Below are the code and all the weights of a small trained network. Each question names an input and a class and asks about switching units off, where a switched-off unit gives its printed mean instead of its output.

import numpy as np


def w(rows, s, z=0):
    codes = np.array(rows[::2]) - 128.0
    scale = np.full(codes.shape[1], s)
    scale[-1] = z or s
    return codes * scale


def f(y):
    return y / 2 * (1 + np.tanh(0.7978845608 * (y + 0.044715 * y**3)))


def log_softmax(a):
    a = a - a.max(-1, keepdims=True)
    return a - np.log(np.exp(a).sum(-1, keepdims=True))


def net(x, mask):
    res = np.array(x, float).reshape(1, 3) / 4 @ E
    y = f(res @ A[0][:, :-1].T + A[0][:, -1])
    res = res + np.where(mask, y, B[0][:, -1]) @ B[0][:, :-1]
    return log_softmax(res[-1] @ U[:, :-1].T + U[:, -1])


A, B = {}, {}
E = w([
[68,63,70,125,183,116,88],'x0',
[152,88,125,60,75,149,33],'x1',
[154,151,54,157,146,251,125],'x2',
],0.014)
A[0] = w([
[167,117,118,160,185,200,122,117],'neuron 1',
[180,51,112,25,89,165,107,96],'neuron 2',
[70,145,26,104,135,171,128,112],'neuron 3',
[1,107,28,112,236,84,66,127],'neuron 4',
[96,120,107,162,81,204,145,96],'neuron 5',
[218,249,218,129,72,170,173,121],'neuron 6',
[136,173,57,152,125,206,142,117],'neuron 7',
[160,117,126,129,42,144,47,156],'neuron 8',
[66,118,251,111,169,36,110,118],'neuron 9',
[202,156,132,156,167,195,113,110],'neuron 10',
[119,163,81,158,112,195,127,139],'neuron 11',
[32,108,190,110,88,107,166,88],'neuron 12',
[75,100,118,152,156,140,159,92],'neuron 13',
[144,171,133,184,218,108,136,102],'neuron 14',
[35,139,129,189,121,142,181,113],'neuron 15',
[88,103,175,214,72,157,222,101],'neuron 16',
[131,156,78,189,149,97,183,121],'neuron 17',
[124,152,136,130,225,106,207,108],'neuron 18',
[116,205,110,109,207,98,180,248],'neuron 19',
[170,67,115,63,110,163,110,102],'neuron 20',
[100,158,116,138,171,127,178,94],'neuron 21',
[79,21,92,131,213,115,122,88],'neuron 22',
[145,159,99,26,121,120,68,92],'neuron 23',
[244,166,156,139,78,123,165,91],'neuron 24',
],0.0098,0.017)
B[0] = w([
[75,92,191,141,103,113,98,168],'neuron 1',
[126,155,101,168,144,116,100,174],'neuron 2',
[81,130,160,131,117,115,180,166],'neuron 3',
[124,202,132,73,175,160,193,221],'neuron 4',
[65,132,150,173,108,70,146,150],'neuron 5',
[115,187,128,78,159,195,187,224],'neuron 6',
[124,89,165,137,99,96,136,187],'neuron 7',
[174,127,85,139,167,125,91,194],'neuron 8',
[66,56,170,135,103,110,130,220],'neuron 9',
[74,99,188,167,107,110,153,168],'neuron 10',
[109,61,161,144,117,110,151,180],'neuron 11',
[75,131,156,166,11,71,174,158],'neuron 12',
[97,183,121,152,83,130,121,142],'neuron 13',
[148,155,96,168,102,84,106,160],'neuron 14',
[145,154,105,150,131,92,94,165],'neuron 15',
[147,163,105,168,103,111,119,164],'neuron 16',
[151,141,118,133,109,120,80,173],'neuron 17',
[137,136,81,198,117,79,86,177],'neuron 18',
[189,72,107,111,179,161,83,249],'neuron 19',
[109,138,93,168,104,100,67,157],'neuron 20',
[103,158,88,171,69,85,106,150],'neuron 21',
[111,231,146,68,88,147,194,177],'neuron 22',
[152,157,104,180,73,73,111,157],'neuron 23',
[92,210,121,122,112,142,177,173],'neuron 24',
],0.012,0.018)
U = w([
[116,224,146,88,114,146,208,119],'0',
[72,24,223,156,53,67,156,77],'1',
[159,160,38,187,85,73,45,81],'2',
[205,2,117,73,222,164,103,254],'3',
],0.012,0.0078)

Each question gives the input, the list of numbers given to net, and the class t.
The units are the neurons (one row each of A and B). Each row of codes is followed by its name. A weight is (code - 128) times the scale printed after its matrix; where a second scale follows, it is the last column's (A, B and U).
mask holds one flag per neuron, in row order. A switched-off neuron (its flag False) gives its mean, the last column of its row in B, instead of its output. The means were averaged over made-up inputs and are rounded, as every weight is.
A unit's drop is (log p(t) with every unit on - log p(t) with that unit switched off) / (log p(t) with every unit on - log p(t) with every unit switched off).
unit that matters most: the unit with the biggest drop
top k neurons: the k neurons with the biggest drops, biggest first
drop of u: that unit's drop, to one decimal
input [6,6,-4], class 0: unit that matters most	neuron 4
input [2,1,3], class 3: top 2 neurons	[neuron 9; neuron 12]
input [6,-8,3], class 2: top 2 neurons	[neuron 18; neuron 6]
input [7,0,8], class 1: top 3 neurons	[neuron 1; neuron 11; neuron 7]
input [6,5,-4], class 0: top 2 neurons	[neuron 4; neuron 22]
input [-8,8,-8], class 0: top 2 neurons	[neuron 6; neuron 24]
input [8,2,8], class 0: top 2 neurons	[neuron 4; neuron 22]
input [0,-1,3], class 3: top 2 neurons	[neuron 9; neuron 12]
input [-3,-3,-2], class 3: drop of neuron 4	0.2
input [3,-6,-5], class 2: drop of neuron 15	0.1
input [8,2,4], class 0: drop of neuron 12	0.0
